Here is a tiny trained network, its code and every weight. The questions are about switching its units off for an input and a class, where a switched-off unit gives its printed mean instead of its output.

import numpy as np


def w(rows, s, z=0):
    codes = np.array(rows[::2]) - 128.0
    scale = np.full(codes.shape[1], s)
    scale[-1] = z or s
    return codes * scale


def norm(h):
    return h / np.sqrt((h * h).mean(-1, keepdims=True) + 1e-5)


def f(y):
    return np.maximum(y, 0)


def log_softmax(a):
    a = a - a.max(-1, keepdims=True)
    return a - np.log(np.exp(a).sum(-1, keepdims=True))


def net(x, mask):
    res = np.array(x, float).reshape(1, 6) / 4 @ E
    u = 0
    for l in range(2):
        y = f(norm(res) @ A[l][:, :-1].T + A[l][:, -1])
        res = res + np.where(mask[u : u + 7], y, B[l][:, -1]) @ B[l][:, :-1]
        u += 7
    return log_softmax(norm(res)[-1] @ U[:, :-1].T + U[:, -1])


A, B = {}, {}
E = w([
[94,199,3,148,87],'x0',
[6,204,210,31,71],'x1',
[119,65,172,43,234],'x2',
[121,127,127,125,132],'x3',
[77,122,125,168,137],'x4',
[112,148,136,134,138],'x5',
],0.0056)
A[0] = w([
[123,235,3,118,69,28],'0.n1',
[181,157,21,186,123,3],'0.n2',
[133,148,51,190,157,195],'0.n3',
[233,120,19,164,124,157],'0.n4',
[170,86,64,246,117,155],'0.n5',
[56,94,116,30,174,141],'0.n6',
[122,105,173,34,81,115],'0.n7',
],0.0065,0.0053)
B[0] = w([
[254,73,78,100,85,201],'0.n1',
[6,236,152,113,2,171],'0.n2',
[63,114,185,79,220,237],'0.n3',
[42,228,183,43,184,255],'0.n4',
[51,146,245,122,155,249],'0.n5',
[51,196,134,151,152,236],'0.n6',
[27,171,111,152,127,200],'0.n7',
],0.0066,0.0049)
A[1] = w([
[107,144,109,138,2,3],'1.n1',
[55,183,43,154,18,176],'1.n2',
[168,36,138,129,241,112],'1.n3',
[100,105,162,190,113,106],'1.n4',
[140,128,225,139,67,98],'1.n5',
[118,113,180,143,241,62],'1.n6',
[177,176,89,76,164,21],'1.n7',
],0.0089,0.0036)
B[1] = w([
[186,128,17,213,97,164],'1.n1',
[195,134,40,185,2,255],'1.n2',
[224,3,69,179,93,195],'1.n3',
[80,199,245,130,140,152],'1.n4',
[5,165,208,12,151,184],'1.n5',
[210,57,77,103,157,244],'1.n6',
[107,158,245,157,249,138],'1.n7',
],0.0064,0.0063)
U = w([
[43,106,241,72,239,39],'0',
[2,182,145,124,52,50],'1',
[181,22,62,186,98,254],'2',
],0.0079,0.0026)

Each question gives the input, the list of numbers given to net, and the class t.
The units are the neurons (one row each of A and B). Each row of codes is followed by its name. A weight is (code - 128) times the scale printed after its matrix; where a second scale follows, it is the last column's (A, B and U).
mask holds one flag per neuron, layer by layer. A switched-off neuron (its flag False) gives its mean, the last column of its row in B, instead of its output. The means were averaged over made-up inputs and are rounded, as every weight is.
A unit's drop is (log p(t) with every unit on - log p(t) with that unit switched off) / (log p(t) with every unit on - log p(t) with every unit switched off).
The circuit of an input: a set's keep is (log p(t) with only the set's units on - log p(t) with every unit switched off) / (log p(t) with every unit on - log p(t) with every unit switched off). Starting from the 12 units with the biggest drops (on a tie, the unit counted first), units are removed one at a time, each time the one whose removal leaves the highest keep (on an exact tie, the one counted first), for as long as the keep stays at least 0.8.
circuit, biggest first: the units of the circuit, biggest drop first
most important unit: the unit with the biggest drop
top k neurons: the k neurons with the biggest drops, biggest first
top k neurons in layer l: the k neurons of layer l with the biggest drops, biggest first
drop of u: that unit's drop, to one decimal
input [6,-4,2,-7,3,-6], class 0: most important unit : 0.n3
input [8,-8,-8,-1,-4,-7], class 1: top 2 neurons : 0.n4, 0.n5
input [0,-1,2,2,5,-6], class 2: top 2 neurons in layer 1 : 1.n6, 1.n5
input [3,1,-8,-3,7,0], class 2: top 4 neurons : 1.n2, 0.n1, 1.n1, 0.n6
input [-2,0,-7,-8,-1,-2], class 0: top 2 neurons : 0.n5, 1.n5
input [-4,-3,1,8,8,6], class 2: top 2 neurons : 1.n3, 0.n4
input [3,-8,7,7,2,-4], class 0: top 2 neurons : 0.n4, 1.n2
input [7,-4,-4,7,-7,1], class 1: top 2 neurons : 0.n2, 0.n4
input [6,1,-2,-3,-4,-5], class 2: top 4 neurons in layer 1 : 1.n2, 1.n5, 1.n1, 1.n4
input [6,-3,1,-2,-8,8], class 0: top 2 neurons : 0.n4, 0.n3
input [-8,-7,-6,-3,-4,-2], class 0: top 2 neurons in layer 0 : 0.n5, 0.n4
input [-7,-7,-5,2,-6,4], class 0: top 2 neurons in layer 0 : 0.n5, 0.n4
input [1,7,-1,-7,-8,-8], class 2: top 2 neurons in layer 1 : 1.n2, 1.n1
input [6,-8,-1,-4,-2,8], class 1: circuit, biggest first : 0.n2
input [-6,-8,-4,-4,-6,-6], class 0: top 2 neurons : 0.n5, 0.n4
input [3,-8,-5,-4,-2,-5], class 1: drop of 0.n2 : 0.8
input [5,-5,0,3,-5,3], class 1: drop of 0.n2 : 1.4
input [-7,-8,-6,7,7,-3], class 0: drop of 0.n5 : 0.3
